Below is a small trained network, with its code and all its weights. Each question gives an input and a target symbol and asks what happens when units are switched off, that is, made to give their printed mean instead of their output.

import numpy as np


def w(rows, s, z=0):
    codes = np.array(rows[::2]) - 128.0
    scale = np.full(codes.shape[1], s)
    scale[-1] = z or s
    return codes * scale


def norm(h):
    return h / np.sqrt((h * h).mean(-1, keepdims=True) + 1e-5)


def f(y):
    return y / 2 * (1 + np.tanh(0.7978845608 * (y + 0.044715 * y**3)))


def softmax(a):
    e = np.exp(a - a.max(-1, keepdims=True))
    return e / e.sum(-1, keepdims=True)


def log_softmax(a):
    a = a - a.max(-1, keepdims=True)
    return a - np.log(np.exp(a).sum(-1, keepdims=True))


def net(x, mask):
    ids = ['ΔΣΦΨΩαβγεηλμξπτ'.index(c) for c in x.split()]
    T = len(ids)
    res = E[ids] + P[:T]
    u = 0
    for l in range(2):
        r = norm(res)
        for j in range(3):
            rows = slice(3 * j, 3 * j + 3)
            q, k, v = (r @ M[l][rows].T for M in (Q, K, V))
            z = softmax(np.where(np.tri(T) > 0, q @ k.T / 3**0.5, -1e9)) @ v
            o = O[l][rows]
            res = res + np.where(mask[u + j], z, o[:, -1]) @ o[:, :-1]
        u += 3
        y = f(norm(res) @ A[l][:, :-1].T + A[l][:, -1])
        res = res + np.where(mask[u : u + 4], y, B[l][:, -1]) @ B[l][:, :-1]
        u += 4
    return log_softmax(norm(res)[-1] @ U[:, :-1].T + U[:, -1])


Q, K, V, O, A, B = {}, {}, {}, {}, {}, {}
E = w([
[154,115,118,220,120,123,198],'Δ',
[127,159,83,118,133,93,3],'Σ',
[82,234,129,57,132,132,111],'Φ',
[123,211,134,192,72,34,87],'Ψ',
[120,79,87,218,166,67,77],'Ω',
[136,99,173,123,160,202,127],'α',
[194,146,197,194,56,87,99],'β',
[197,88,227,107,92,187,48],'γ',
[207,191,82,149,57,173,141],'ε',
[142,83,47,209,128,81,61],'η',
[122,135,199,83,137,163,76],'λ',
[236,99,93,208,154,141,93],'μ',
[166,195,72,30,108,221,52],'ξ',
[116,160,26,165,146,109,144],'π',
[74,111,88,84,219,157,74],'τ',
],0.0012)
P = w([
[140,144,162,131,185,117,159],'0',
[166,175,141,176,207,162,122],'1',
[200,150,127,121,208,93,152],'2',
[127,174,147,187,186,179,119],'3',
[207,147,93,124,158,76,160],'4',
[49,92,103,149,48,161,124],'5',
[102,55,86,75,57,90,155],'6',
[56,119,119,173,73,179,114],'7',
[142,55,87,61,82,76,159],'8',
[73,148,137,199,118,199,100],'9',
[191,81,103,56,147,61,170],'10',
[102,202,156,254,185,236,81],'11',
],0.0024)
Q[0] = w([
[131,137,138,101,123,157,118],'0.h1',
[130,127,113,156,121,93,128],'0.h1',
[146,99,105,144,131,147,135],'0.h1',
[30,173,152,249,103,240,59],'0.h2',
[72,110,106,143,71,185,101],'0.h2',
[107,185,173,168,168,175,109],'0.h2',
[185,122,123,78,172,76,174],'0.h3',
[161,70,82,57,74,68,146],'0.h3',
[218,120,131,66,171,41,168],'0.h3',
],0.012)
K[0] = w([
[153,116,129,98,146,86,160],'0.h1',
[85,146,123,184,144,201,66],'0.h1',
[163,180,176,161,124,140,165],'0.h1',
[207,71,101,2,122,22,193],'0.h2',
[132,43,81,72,43,48,144],'0.h2',
[202,120,149,78,218,54,168],'0.h2',
[104,180,176,209,160,208,69],'0.h3',
[20,133,102,219,39,220,82],'0.h3',
[79,200,167,233,174,219,81],'0.h3',
],0.0073)
V[0] = w([
[95,142,99,191,153,190,77],'0.h1',
[135,120,151,173,87,175,93],'0.h1',
[78,103,111,106,139,98,108],'0.h1',
[142,192,32,124,80,140,102],'0.h2',
[133,151,62,32,162,219,74],'0.h2',
[68,196,111,118,129,18,34],'0.h2',
[148,157,81,207,60,139,109],'0.h3',
[138,209,171,58,65,121,212],'0.h3',
[63,138,15,161,169,96,254],'0.h3',
],0.004)
O[0] = w([
[154,154,163,84,135,206,131,218],'0.h1',
[90,128,103,50,114,141,128,124],'0.h1',
[180,107,99,152,111,143,162,3],'0.h1',
[177,167,181,129,177,170,74,230],'0.h2',
[169,70,145,47,79,207,44,193],'0.h2',
[222,127,129,226,119,71,30,86],'0.h2',
[106,217,158,175,203,171,107,205],'0.h3',
[152,184,174,16,160,55,112,113],'0.h3',
[254,113,64,130,234,167,210,166],'0.h3',
],0.004,0.0019)
A[0] = w([
[34,70,144,83,2,57,127,155],'0.n1',
[138,160,112,150,177,63,219,196],'0.n2',
[80,130,84,9,138,147,224,137],'0.n3',
[80,131,155,148,206,194,49,253],'0.n4',
],0.0043,0.0029)
B[0] = w([
[217,212,23,128,179,173,141,137],'0.n1',
[82,69,152,56,139,224,26,143],'0.n2',
[212,122,255,226,58,86,119,152],'0.n3',
[216,207,125,164,8,176,187,254],'0.n4',
],0.0033,0.0058)
Q[1] = w([
[101,48,71,96,117,85,117],'1.h1',
[97,71,130,148,108,144,214],'1.h1',
[72,138,115,119,254,57,174],'1.h1',
[166,220,88,211,92,226,122],'1.h2',
[177,185,99,197,94,223,131],'1.h2',
[64,74,125,60,194,11,129],'1.h2',
[87,88,131,139,192,29,143],'1.h3',
[81,90,122,159,207,19,152],'1.h3',
[96,78,139,127,172,18,156],'1.h3',
],0.0066)
K[1] = w([
[54,94,123,79,153,103,95],'1.h1',
[84,39,132,139,181,136,203],'1.h1',
[9,176,168,169,159,166,94],'1.h1',
[113,34,149,77,183,12,153],'1.h2',
[89,65,152,91,158,25,131],'1.h2',
[172,183,133,158,96,253,135],'1.h2',
[166,186,129,144,92,222,117],'1.h3',
[171,197,109,149,87,238,107],'1.h3',
[150,186,142,144,108,206,113],'1.h3',
],0.0071)
V[1] = w([
[65,170,129,104,101,74,194],'1.h1',
[94,33,212,123,188,88,135],'1.h1',
[76,97,94,114,145,54,99],'1.h1',
[34,214,112,122,108,73,37],'1.h2',
[115,115,3,172,84,124,118],'1.h2',
[47,161,134,200,144,71,244],'1.h2',
[183,186,147,243,59,191,118],'1.h3',
[50,44,168,160,143,117,32],'1.h3',
[183,192,81,184,251,85,108],'1.h3',
],0.0031)
O[1] = w([
[202,131,104,175,155,228,117,65],'1.h1',
[138,214,99,143,62,205,130,20],'1.h1',
[176,173,167,161,108,228,120,2],'1.h1',
[135,240,61,99,159,153,71,66],'1.h2',
[156,136,45,191,191,71,191,41],'1.h2',
[88,146,52,173,96,241,137,104],'1.h2',
[104,71,118,162,178,105,8,146],'1.h3',
[123,224,157,242,74,111,105,86],'1.h3',
[38,137,164,136,253,198,149,103],'1.h3',
],0.0032,0.0039)
A[1] = w([
[146,108,181,106,101,163,73,156],'1.n1',
[69,219,87,139,184,255,79,4],'1.n2',
[141,160,132,188,163,82,205,117],'1.n3',
[133,80,120,162,151,182,110,216],'1.n4',
],0.0048,0.0026)
B[1] = w([
[88,165,80,167,201,164,137,253],'1.n1',
[98,47,161,84,88,3,159,134],'1.n2',
[104,183,77,177,164,141,157,131],'1.n3',
[74,163,94,105,101,161,78,164],'1.n4',
],0.0041,0.0029)
U = w([
[60,51,185,119,211,163,184,83],'Δ',
[159,135,141,230,46,114,57,93],'Σ',
[184,104,162,57,163,26,76,3],'Φ',
[132,155,119,184,211,70,52,157],'Ψ',
[61,109,80,190,160,164,134,144],'Ω',
[176,81,153,170,84,62,207,145],'α',
[6,140,157,121,134,52,118,114],'β',
[71,183,53,73,57,85,163,124],'γ',
[169,223,203,107,147,134,188,199],'ε',
[99,150,71,208,127,180,161,121],'η',
[202,172,23,80,124,104,124,81],'λ',
[80,132,130,164,59,196,189,40],'μ',
[115,132,164,56,92,191,35,211],'ξ',
[189,110,71,97,234,183,159,91],'π',
[138,10,78,92,79,143,131,153],'τ',
],0.011,0.0049)

Each question gives the input, a string of symbols that net reads in full, and the target symbol t.
The units are the heads (3 rows each of Q, K, V and O) and the neurons (one row each of A and B). Each row of codes is followed by its name. A weight is (code - 128) times the scale printed after its matrix; where a second scale follows, it is the last column's (O, A, B and U).
mask holds one flag per unit, layer by layer, with each layer's heads first. A switched-off unit (its flag False) gives its mean, the last column of its rows in O or B, instead of its output. The means were averaged over made-up inputs and are rounded, as every weight is.
A unit's drop is (log p(t) with every unit on - log p(t) with that unit switched off) / (log p(t) with every unit on - log p(t) with every unit switched off).
The circuit of an input: a set's keep is (log p(t) with only the set's units on - log p(t) with every unit switched off) / (log p(t) with every unit on - log p(t) with every unit switched off). Starting from the 12 units with the biggest drops (on a tie, the unit counted first), units are removed one at a time, each time the one whose removal leaves the highest keep (on an exact tie, the one counted first), for as long as the keep stays at least 0.8.
circuit, biggest first: the units of the circuit, biggest drop first
unit that matters most: the unit with the biggest drop
top k neurons in layer l: the k neurons of layer l with the biggest drops, biggest first
which heads matter: for each layer, one digit per head in row order, 1 if its drop is at least 0.15 and else 0, layers parted by /
input Ψ ε ε ε ε λ, target ε: which heads matter => 001 / 000
input ε ε ε Σ β η τ ε Σ, target ε: top 2 neurons in layer 0 => [0.n4, 0.n2]
input τ η π ε Σ Φ ε ε, target ε: circuit, biggest first => [0.h3]
input ε ε μ Ω τ, target ξ: which heads matter => 000 / 010
input α ε ε η ε β Σ ε, target τ: which heads matter => 001 / 011
input β Δ τ ε ε ξ, target γ: which heads matter => 011 / 010
input π ε ε ε τ α ε, target α: top 3 neurons in layer 0 => [0.n3, 0.n2, 0.n1]
input Ω ε ε ξ ε Ω Δ β ε α Ω β, target Ω: which heads matter => 011 / 000
input τ Σ ξ τ ε, target τ: which heads matter => 011 / 000
input τ π Σ Σ ε π, target α: circuit, biggest first => [1.h2, 0.h3]
input π ε Ω β ε μ, target Δ: which heads matter => 001 / 011
input τ Σ Σ τ ε ε μ ε γ γ Ψ, target γ: which heads matter => 011 / 000
input ε ε ε π τ Σ ε η τ ε η Δ, target ξ: which heads matter => 001 / 010
input Σ ε ε α Δ Σ τ Σ β τ, target Ψ: unit that matters most => 0.h2
input ε Σ γ τ, target γ: circuit, biggest first => [0.h3, 0.h2]
input ε β Φ ε τ τ Φ Ψ ε λ γ, target ξ: top 2 neurons in layer 0 => [0.n1, 0.n3]
input β τ π τ ε ε Ψ π β Ω, target γ: circuit, biggest first => [1.h2, 0.h2, 1.n2, 0.h3]
input π ε Σ π ε ε Φ ε ε α Σ, target α: circuit, biggest first => [0.n3, 0.h2]
input ξ ε ε τ, target Φ: which heads matter => 010 / 011
input β Σ Σ, target Σ: circuit, biggest first => [0.h3]
input γ Δ π ε ε η, target λ: circuit, biggest first => [0.h3, 1.h2]
input Φ Ω Φ ε τ, target ε: circuit, biggest first => [0.n4, 0.h3]
input Σ Δ τ Ψ ξ τ τ ε ε Σ, target Ψ: circuit, biggest first => [1.h3, 0.h3, 1.h2]
input Σ τ μ π τ β ε ε, target ε: which heads matter => 010 / 000
input τ β Φ ε ε Ψ, target α: which heads matter => 001 / 010
input ε Σ ξ ε τ Σ ε ξ ε τ α, target ξ: which heads matter => 011 / 010
input ε π ε ε ε, target ξ: unit that matters most => 1.h2
input ε τ ξ Ω, target ξ: which heads matter => 010 / 000
